Below are the code and all the weights of a small trained network. Each question names an input and a target symbol and asks about switching units off, where a switched-off unit gives its printed mean instead of its output.

import numpy as np


def w(rows, s, z=0):
    codes = np.array(rows[::2]) - 128.0
    scale = np.full(codes.shape[1], s)
    scale[-1] = z or s
    return codes * scale


def softmax(a):
    e = np.exp(a - a.max(-1, keepdims=True))
    return e / e.sum(-1, keepdims=True)


def log_softmax(a):
    a = a - a.max(-1, keepdims=True)
    return a - np.log(np.exp(a).sum(-1, keepdims=True))


def net(x, mask):
    ids = ['αβγδεζηθλμξπσφψω'.index(c) for c in x.split()]
    T = len(ids)
    res = E[ids] + P[:T]
    u = 0
    for l in range(2):
        r = res
        for j in range(3):
            rows = slice(3 * j, 3 * j + 3)
            q, k, v = (r @ M[l][rows].T for M in (Q, K, V))
            z = softmax(np.where(np.tri(T) > 0, q @ k.T / 3**0.5, -1e9)) @ v
            o = O[l][rows]
            res = res + np.where(mask[u + j], z, o[:, -1]) @ o[:, :-1]
        u += 3
    return log_softmax(res[-1] @ U[:, :-1].T + U[:, -1])


Q, K, V, O = {}, {}, {}, {}
E = w([
[95,160,214,133,89,180,133,162,181,105,163,47],'α',
[149,116,174,57,135,123,212,130,159,203,128,59],'β',
[178,213,110,56,201,134,24,73,51,131,30,145],'γ',
[133,115,207,150,42,159,68,173,75,152,152,143],'δ',
[125,171,95,110,178,174,194,107,192,96,181,78],'ε',
[80,76,186,80,109,224,155,118,82,246,139,84],'ζ',
[165,57,110,38,138,153,154,163,130,103,131,168],'η',
[65,130,151,145,131,154,102,179,171,158,58,123],'θ',
[210,142,33,134,70,121,206,134,83,130,178,72],'λ',
[211,168,93,162,92,130,125,150,191,73,180,129],'μ',
[38,130,136,120,138,104,164,198,48,184,158,74],'ξ',
[137,147,122,159,119,116,154,110,109,228,217,117],'π',
[88,135,168,161,130,225,155,140,101,98,177,144],'σ',
[203,157,217,87,102,136,165,124,60,120,232,110],'φ',
[234,132,174,110,89,221,139,88,197,144,144,91],'ψ',
[204,112,142,109,72,45,116,205,120,146,128,110],'ω',
],0.012)
P = w([
[121,112,44,64,59,160,105,160,166,212,250,133],'0',
[169,41,128,123,170,143,104,137,94,91,99,58],'1',
[132,198,168,90,47,132,179,117,115,126,95,151],'2',
[159,50,121,113,194,150,99,138,83,91,107,48],'3',
[110,184,184,107,116,110,180,151,176,123,128,171],'4',
[155,50,123,115,206,149,94,129,79,99,116,42],'5',
[105,202,152,134,184,114,185,176,251,94,159,183],'6',
],0.012)
Q[0] = w([
[143,114,91,86,201,88,69,94,43,95,123,84],'0.h0',
[171,215,118,86,155,107,90,83,145,110,29,209],'0.h0',
[39,186,141,181,128,108,98,132,100,178,53,160],'0.h0',
[109,170,179,193,105,104,110,159,136,121,132,160],'0.h1',
[147,118,94,80,140,69,153,163,88,118,161,122],'0.h1',
[126,148,81,147,167,107,119,121,82,150,137,7],'0.h1',
[115,90,116,143,103,160,161,119,181,104,145,156],'0.h2',
[109,67,141,175,95,89,145,114,149,115,146,85],'0.h2',
[170,94,132,83,176,123,79,162,108,160,120,52],'0.h2',
],0.011)
K[0] = w([
[169,133,82,73,132,148,75,115,101,138,163,102],'0.h0',
[181,137,139,116,156,115,109,80,125,68,5,148],'0.h0',
[75,123,136,184,130,126,114,134,79,133,36,72],'0.h0',
[115,128,176,188,131,83,149,141,97,106,102,135],'0.h1',
[138,124,105,82,112,93,147,164,85,122,155,137],'0.h1',
[109,162,101,165,124,90,134,115,131,163,149,63],'0.h1',
[147,108,147,150,143,124,160,144,136,95,136,134],'0.h2',
[128,96,140,166,112,125,154,146,131,115,139,94],'0.h2',
[155,142,92,116,112,161,94,163,132,155,189,99],'0.h2',
],0.015)
V[0] = w([
[127,118,109,159,134,183,137,31,99,130,78,80],'0.h0',
[147,58,105,97,67,112,126,121,48,90,111,65],'0.h0',
[137,100,69,121,106,149,75,81,141,209,131,134],'0.h0',
[149,219,110,148,146,134,94,114,202,117,139,193],'0.h1',
[133,109,64,175,96,115,191,22,136,184,193,93],'0.h1',
[166,141,198,140,217,153,138,73,56,90,130,235],'0.h1',
[160,132,209,132,69,2,99,143,58,221,142,187],'0.h2',
[93,200,92,146,193,76,201,137,157,45,68,175],'0.h2',
[56,107,26,140,148,122,116,134,27,85,188,245],'0.h2',
],0.0069)
O[0] = w([
[83,54,149,133,101,119,173,156,134,117,192,143,102],'0.h0',
[144,94,111,118,158,176,151,182,230,102,156,111,137],'0.h0',
[84,108,130,118,151,119,69,104,154,99,144,169,185],'0.h0',
[168,143,120,191,97,88,93,144,115,162,226,131,114],'0.h1',
[111,144,240,170,79,170,92,117,167,113,108,165,131],'0.h1',
[132,123,90,114,150,99,190,55,170,123,172,88,50],'0.h1',
[111,185,111,208,155,180,187,115,154,66,157,154,144],'0.h2',
[144,118,218,94,119,56,136,199,159,145,102,117,2],'0.h2',
[124,169,142,142,84,141,62,105,178,125,128,2,134],'0.h2',
],0.0083,0.0079)
Q[1] = w([
[170,159,97,143,16,94,171,22,28,151,141,148],'1.h0',
[131,83,3,138,178,142,53,39,132,108,168,96],'1.h0',
[87,88,171,166,31,61,253,85,200,137,254,118],'1.h0',
[139,120,76,109,19,146,103,112,54,175,145,96],'1.h1',
[127,120,229,86,171,189,59,135,94,152,101,157],'1.h1',
[82,179,212,98,49,100,175,169,115,148,11,186],'1.h1',
[111,140,116,75,192,88,188,108,140,82,204,148],'1.h2',
[102,113,131,193,80,118,172,178,167,163,147,110],'1.h2',
[133,138,58,181,162,154,62,101,80,131,90,93],'1.h2',
],0.0097)
K[1] = w([
[153,186,112,42,130,33,245,170,138,162,138,178],'1.h0',
[111,109,55,146,55,135,97,115,169,163,157,185],'1.h0',
[87,126,175,108,86,169,224,174,142,118,141,81],'1.h0',
[84,78,143,192,75,143,165,177,126,132,177,85],'1.h1',
[92,137,161,83,155,130,87,163,170,155,209,167],'1.h1',
[136,132,166,179,204,34,222,201,155,104,117,91],'1.h1',
[81,126,181,128,197,69,161,133,147,132,168,137],'1.h2',
[136,153,118,115,139,96,123,36,77,137,92,126],'1.h2',
[116,80,114,187,91,186,94,165,134,112,122,102],'1.h2',
],0.011)
V[1] = w([
[195,182,110,112,159,47,148,181,122,134,76,187],'1.h0',
[94,113,112,215,94,92,26,115,175,142,176,178],'1.h0',
[120,129,132,119,41,146,182,199,212,177,160,141],'1.h0',
[224,175,112,96,136,105,30,69,36,129,33,158],'1.h1',
[2,203,154,245,98,112,70,149,75,159,98,97],'1.h1',
[233,223,203,212,34,142,159,48,114,60,238,111],'1.h1',
[113,66,221,106,192,175,105,28,17,174,37,130],'1.h2',
[46,188,152,25,108,168,106,101,230,169,197,184],'1.h2',
[119,52,105,155,47,214,212,142,127,162,220,76],'1.h2',
],0.0058)
O[1] = w([
[107,100,109,113,67,208,117,97,94,141,126,153,34],'1.h0',
[178,120,220,141,135,113,212,139,119,135,102,168,216],'1.h0',
[142,75,129,154,161,123,130,53,46,141,169,98,65],'1.h0',
[100,40,129,172,134,154,185,179,154,152,178,67,252],'1.h1',
[132,69,98,4,118,149,178,61,161,91,159,135,165],'1.h1',
[120,112,135,101,182,106,77,102,165,209,133,167,125],'1.h1',
[157,162,136,114,157,36,78,167,106,57,255,151,156],'1.h2',
[116,93,68,158,64,64,150,58,75,131,126,122,254],'1.h2',
[41,142,82,126,122,61,164,188,196,155,104,101,138],'1.h2',
],0.0081,0.0071)
U = w([
[103,137,29,96,35,174,100,133,123,187,179,166,254],'α',
[152,253,174,152,105,136,131,156,105,94,110,201,214],'β',
[148,116,156,134,153,141,169,221,193,125,177,102,157],'γ',
[150,127,53,144,173,120,226,110,174,107,99,146,46],'δ',
[148,109,176,100,89,103,47,147,115,124,126,116,121],'ε',
[116,137,90,173,125,87,128,104,149,44,137,152,80],'ζ',
[144,143,141,226,130,130,76,100,104,70,86,33,106],'η',
[179,88,134,103,116,136,174,108,75,69,129,111,64],'θ',
[74,122,177,135,95,147,81,127,186,123,76,132,123],'λ',
[140,98,184,109,136,149,123,120,116,169,88,123,95],'μ',
[149,165,122,86,104,177,84,93,178,46,115,89,87],'ξ',
[138,141,186,128,134,123,117,80,143,92,135,154,122],'π',
[168,100,110,57,151,41,103,95,142,132,92,74,88],'σ',
[129,152,102,143,207,137,67,118,152,129,121,149,93],'φ',
[111,87,116,185,168,75,124,143,93,123,115,189,91],'ψ',
[117,143,126,175,169,230,147,111,112,105,99,156,68],'ω',
],0.0059,0.0087)

Each question gives the input, a string of symbols that net reads in full, and the target symbol t.
The units are the heads (3 rows each of Q, K, V and O). Each row of codes is followed by its name. A weight is (code - 128) times the scale printed after its matrix; where a second scale follows, it is the last column's (O and U).
mask holds one flag per head, layer by layer. A switched-off head (its flag False) gives its mean, the last column of its rows in O, instead of its output. The means were averaged over made-up inputs and are rounded, as every weight is.
A unit's drop is (log p(t) with every unit on - log p(t) with that unit switched off) / (log p(t) with every unit on - log p(t) with every unit switched off).
The circuit of an input: a set's keep is (log p(t) with only the set's units on - log p(t) with every unit switched off) / (log p(t) with every unit on - log p(t) with every unit switched off). Starting from all 6 units, units are removed one at a time, each time the one whose removal leaves the highest keep (on an exact tie, the one counted first), for as long as the keep stays at least 0.8.
units of the circuit, in order: the units of the circuit, biggest drop first
most important unit: the unit with the biggest drop
heads that matter: for each layer, one digit per head in row order, 1 if its drop is at least 0.15 and else 0, layers parted by /
drop when u is switched off: that unit's drop, to one decimal
input ξ γ γ γ η θ ω, target α: units of the circuit, in order	(0.h0, 0.h1, 1.h0)
input γ β ε ψ, target γ: heads that matter	000 / 111
input θ θ γ δ θ ω, target θ: heads that matter	110 / 110
input δ φ η ε γ, target α: most important unit	0.h0
input γ σ ξ ε ξ μ θ, target α: units of the circuit, in order	(0.h0, 1.h0, 0.h2, 0.h1)
input ω γ ξ α η η, target ω: units of the circuit, in order	(0.h2, 0.h1, 1.h2)
input η γ θ γ γ γ, target η: units of the circuit, in order	(1.h1, 0.h2)
input φ ω γ ζ γ ψ π, target α: units of the circuit, in order	(0.h0, 1.h0, 0.h1)
input σ θ β, target α: heads that matter	000 / 100
input λ σ γ λ η, target α: units of the circuit, in order	(0.h0, 1.h0)
input φ ζ γ ξ, target φ: units of the circuit, in order	(1.h1, 0.h2, 1.h2)
input γ σ σ ζ, target γ: units of the circuit, in order	(1.h2, 1.h1)
input β δ θ γ ξ, target α: units of the circuit, in order	(1.h0, 0.h0)
input θ α θ α σ η, target θ: most important unit	1.h1
input λ γ γ γ, target λ: heads that matter	010 / 001
input γ γ ω σ α, target α: units of the circuit, in order	(1.h0, 0.h0, 0.h1)
input ε γ γ ω γ δ, target ε: units of the circuit, in order	(0.h2, 1.h2)
input β ε α, target α: heads that matter	100 / 100
input γ γ ω, target α: heads that matter	010 / 100
input σ δ θ γ, target σ: most important unit	0.h2
input ω γ θ β, target ω: units of the circuit, in order	(0.h2, 1.h2, 0.h1)
input γ η μ ξ ζ γ γ, target γ: heads that matter	000 / 110
input ξ γ γ ω, target ξ: units of the circuit, in order	(1.h1, 0.h1, 0.h2)
input ω ε ξ ψ η, target α: units of the circuit, in order	(0.h1, 1.h0, 0.h0)
input σ η ξ α θ, target α: units of the circuit, in order	(0.h0, 1.h0, 0.h1)
input η η θ γ φ ω, target η: heads that matter	101 / 010
input θ γ σ γ, target θ: most important unit	0.h0
input η γ γ σ, target η: heads that matter	000 / 010
input γ γ σ γ δ γ ξ, target α: drop when 0.h1 is switched off	0.6
